Below is a small trained network, with its code and all its weights. Each question gives an input and a class and asks what happens when units are switched off, that is, made to give their printed mean instead of their output.

import numpy as np


def w(rows, s, z=0):
    codes = np.array(rows[::2]) - 128.0
    scale = np.full(codes.shape[1], s)
    scale[-1] = z or s
    return codes * scale


def norm(h):
    return h / np.sqrt((h * h).mean(-1, keepdims=True) + 1e-5)


def f(y):
    return np.maximum(y, 0)


def log_softmax(a):
    a = a - a.max(-1, keepdims=True)
    return a - np.log(np.exp(a).sum(-1, keepdims=True))


def net(x, mask):
    res = np.array(x, float).reshape(1, 2) / 4 @ E
    u = 0
    for l in range(2):
        y = f(norm(res) @ A[l][:, :-1].T + A[l][:, -1])
        res = res + np.where(mask[u : u + 5], y, B[l][:, -1]) @ B[l][:, :-1]
        u += 5
    return log_softmax(norm(res)[-1] @ U[:, :-1].T + U[:, -1])


A, B = {}, {}
E = w([
[161,253,48],'x0',
[196,190,203],'x1',
],0.0024)
A[0] = w([
[193,191,228,208],'0.n1',
[77,127,192,254],'0.n2',
[130,158,20,146],'0.n3',
[255,149,214,133],'0.n4',
[177,163,70,193],'0.n5',
],0.0078,0.0023)
B[0] = w([
[56,137,168,253],'0.n1',
[120,111,96,203],'0.n2',
[170,66,190,234],'0.n3',
[79,114,197,237],'0.n4',
[254,178,134,218],'0.n5',
],0.0096,0.0048)
A[1] = w([
[211,163,113,121],'1.n1',
[122,252,177,60],'1.n2',
[114,119,159,215],'1.n3',
[125,127,180,203],'1.n4',
[114,126,140,254],'1.n5',
],0.016,0.0022)
B[1] = w([
[57,70,186,234],'1.n1',
[245,183,3,234],'1.n2',
[135,191,108,224],'1.n3',
[65,131,103,253],'1.n4',
[177,185,90,196],'1.n5',
],0.0077,0.0059)
U = w([
[117,29,2,36],'0',
[47,165,143,138],'1',
[195,35,183,247],'2',
[232,212,91,20],'3',
],0.017,0.0014)

Each question gives the input, the list of numbers given to net, and the class t.
The units are the neurons (one row each of A and B). Each row of codes is followed by its name. A weight is (code - 128) times the scale printed after its matrix; where a second scale follows, it is the last column's (A, B and U).
mask holds one flag per neuron, layer by layer. A switched-off neuron (its flag False) gives its mean, the last column of its row in B, instead of its output. The means were averaged over made-up inputs and are rounded, as every weight is.
A unit's drop is (log p(t) with every unit on - log p(t) with that unit switched off) / (log p(t) with every unit on - log p(t) with every unit switched off).
The circuit of an input: a set's keep is (log p(t) with only the set's units on - log p(t) with every unit switched off) / (log p(t) with every unit on - log p(t) with every unit switched off). Starting from all 10 units, units are removed one at a time, each time the one whose removal leaves the highest keep (on an exact tie, the one counted first), for as long as the keep stays at least 0.8.
circuit, biggest first: the units of the circuit, biggest drop first
unit that matters most: the unit with the biggest drop
k most important neurons: the k neurons with the biggest drops, biggest first
top k neurons in layer l: the k neurons of layer l with the biggest drops, biggest first
drop when u is switched off: that unit's drop, to one decimal
input [-2,-4], class 0: circuit, biggest first => 0.n5; 0.n1
input [-5,-4], class 0: 2 most important neurons => 0.n1; 0.n4
input [-4,4], class 1: most important neuron => 0.n5
input [0,-2], class 0: circuit, biggest first => 0.n1; 0.n5
input [-7,0], class 0: 4 most important neurons => 0.n1; 0.n4; 0.n5; 0.n2
input [-7,-3], class 0: top 2 neurons in layer 0 => 0.n1; 0.n4
input [-3,8], class 1: top 2 neurons in layer 0 => 0.n4; 0.n5
input [0,7], class 1: 4 most important neurons => 0.n4; 0.n1; 0.n5; 1.n4
input [0,5], class 1: 2 most important neurons => 0.n4; 0.n1
input [-7,-5], class 0: 4 most important neurons => 0.n1; 0.n4; 0.n5; 1.n1
input [8,-1], class 2: 2 most important neurons => 0.n3; 1.n1
input [1,-4], class 2: drop when 0.n1 is switched off => 0.5
input [8,-3], class 2: drop when 0.n3 is switched off => 0.2
input [-2,8], class 1: unit that matters most => 0.n4
input [1,0], class 2: drop when 1.n1 is switched off => 0.1
input [-7,-2], class 0: 3 most important neurons => 0.n1; 0.n4; 0.n5
